Below is a small trained network, with its code and all its weights. Each question gives an input and a class and asks what happens when units are switched off, that is, made to give their printed mean instead of their output.

import numpy as np


def w(rows, s, z=0):
    codes = np.array(rows[::2]) - 128.0
    scale = np.full(codes.shape[1], s)
    scale[-1] = z or s
    return codes * scale


def norm(h):
    return h / np.sqrt((h * h).mean(-1, keepdims=True) + 1e-5)


def f(y):
    return np.maximum(y, 0)


def log_softmax(a):
    a = a - a.max(-1, keepdims=True)
    return a - np.log(np.exp(a).sum(-1, keepdims=True))


def net(x, mask):
    res = np.array(x, float).reshape(1, 7) / 4 @ E
    u = 0
    for l in range(2):
        y = f(norm(res) @ A[l][:, :-1].T + A[l][:, -1])
        res = res + np.where(mask[u : u + 8], y, B[l][:, -1]) @ B[l][:, :-1]
        u += 8
    return log_softmax(norm(res)[-1] @ U[:, :-1].T + U[:, -1])


A, B = {}, {}
E = w([
[131,116,138,127,136,123,137],'x0',
[60,179,100,139,201,41,111],'x1',
[129,138,124,131,122,130,120],'x2',
[116,5,48,194,83,109,80],'x3',
[127,129,126,126,127,130,127],'x4',
[126,128,130,129,128,127,128],'x5',
[205,164,84,161,104,106,254],'x6',
],0.0099)
A[0] = w([
[49,81,63,152,142,58,111,1],'L0N0',
[54,115,178,120,222,58,98,112],'L0N1',
[188,94,54,167,75,40,218,74],'L0N2',
[228,62,147,106,116,133,116,150],'L0N3',
[70,102,126,147,92,45,106,14],'L0N4',
[48,52,118,113,132,181,69,55],'L0N5',
[153,25,94,246,129,120,2,102],'L0N6',
[184,109,233,50,199,246,52,36],'L0N7',
],0.0075,0.0064)
B[0] = w([
[185,98,179,204,173,69,46,172],'L0N0',
[49,245,1,51,55,171,106,228],'L0N1',
[153,133,96,127,207,230,106,202],'L0N2',
[50,175,97,80,53,144,103,197],'L0N3',
[163,109,113,139,138,47,79,150],'L0N4',
[198,106,178,118,135,74,185,193],'L0N5',
[83,96,162,73,35,12,205,255],'L0N6',
[207,78,147,230,198,201,48,220],'L0N7',
],0.0076,0.0066)
A[1] = w([
[138,172,96,157,145,173,212,127],'L1N0',
[141,76,55,252,215,78,122,2],'L1N1',
[212,103,129,129,181,126,181,122],'L1N2',
[122,64,2,195,96,130,192,33],'L1N3',
[126,170,226,83,172,127,134,119],'L1N4',
[156,29,65,124,154,145,83,180],'L1N5',
[115,90,239,112,97,115,207,49],'L1N6',
[122,152,75,177,204,6,183,146],'L1N7',
],0.0098,0.0053)
B[1] = w([
[103,78,191,47,113,71,184,235],'L1N0',
[138,111,180,151,144,190,46,156],'L1N1',
[163,154,121,124,76,89,64,185],'L1N2',
[106,198,76,190,132,179,138,200],'L1N3',
[123,99,70,177,120,158,109,207],'L1N4',
[133,156,105,197,151,149,142,226],'L1N5',
[101,104,158,119,88,171,115,163],'L1N6',
[181,96,147,148,246,134,111,253],'L1N7',
],0.013,0.0059)
U = w([
[177,121,135,175,169,181,64,253],'0',
[69,208,106,74,140,146,66,114],'1',
[103,49,143,134,27,103,104,79],'2',
[90,93,106,129,147,2,64,36],'3',
[194,133,187,51,71,137,169,49],'4',
[160,158,137,67,210,85,156,87],'5',
[136,140,50,165,88,155,189,108],'6',
],0.022,0.0044)

Each question gives the input, the list of numbers given to net, and the class t.
The units are the neurons (one row each of A and B). Each row of codes is followed by its name. A weight is (code - 128) times the scale printed after its matrix; where a second scale follows, it is the last column's (A, B and U).
mask holds one flag per neuron, layer by layer. A switched-off neuron (its flag False) gives its mean, the last column of its row in B, instead of its output. The means were averaged over made-up inputs and are rounded, as every weight is.
A unit's drop is (log p(t) with every unit on - log p(t) with that unit switched off) / (log p(t) with every unit on - log p(t) with every unit switched off).
most important unit: the unit with the biggest drop
top k neurons: the k neurons with the biggest drops, biggest first
top k neurons in layer l: the k neurons of layer l with the biggest drops, biggest first
drop of u: that unit's drop, to one decimal
input [-2,-1,-3,1,6,-4,-8], class 2: most important unit => L0N6
input [8,-3,3,0,4,1,2], class 4: top 2 neurons in layer 0 => [L0N7 L0N1]
input [2,-3,-2,0,2,-1,1], class 4: top 4 neurons in layer 0 => [L0N7 L0N0 L0N1 L0N6]
input [-6,1,8,-2,-7,5,4], class 5: top 2 neurons in layer 1 => [L1N7 L1N6]
input [1,-2,7,6,6,-3,2], class 6: top 2 neurons in layer 0 => [L0N2 L0N6]
input [-2,1,-2,-1,-3,7,6], class 5: top 3 neurons => [L1N0 L1N7 L0N7]
input [-8,0,8,-2,1,1,-6], class 0: top 3 neurons => [L0N7 L0N3 L0N6]
input [0,1,5,1,1,-5,6], class 0: top 3 neurons in layer 1 => [L1N1 L1N3 L1N2]
input [3,0,-2,5,5,3,-6], class 2: top 2 neurons => [L0N6 L1N6]
input [0,-5,6,2,8,7,0], class 2: top 2 neurons => [L0N6 L0N1]
input [-8,5,1,0,-6,5,0], class 1: top 2 neurons => [L0N1 L0N6]
input [3,4,-3,-6,4,3,-1], class 1: top 3 neurons in layer 0 => [L0N1 L0N5 L0N6]
input [3,-3,4,-7,8,-5,-6], class 0: drop of L0N7 => 0.4
input [5,-4,6,-6,1,-1,-3], class 0: drop of L1N1 => 0.0
input [3,4,-1,3,-2,4,8], class 0: drop of L1N1 => 0.1
input [-7,-3,-5,-8,-6,3,-4], class 0: most important unit => L0N7
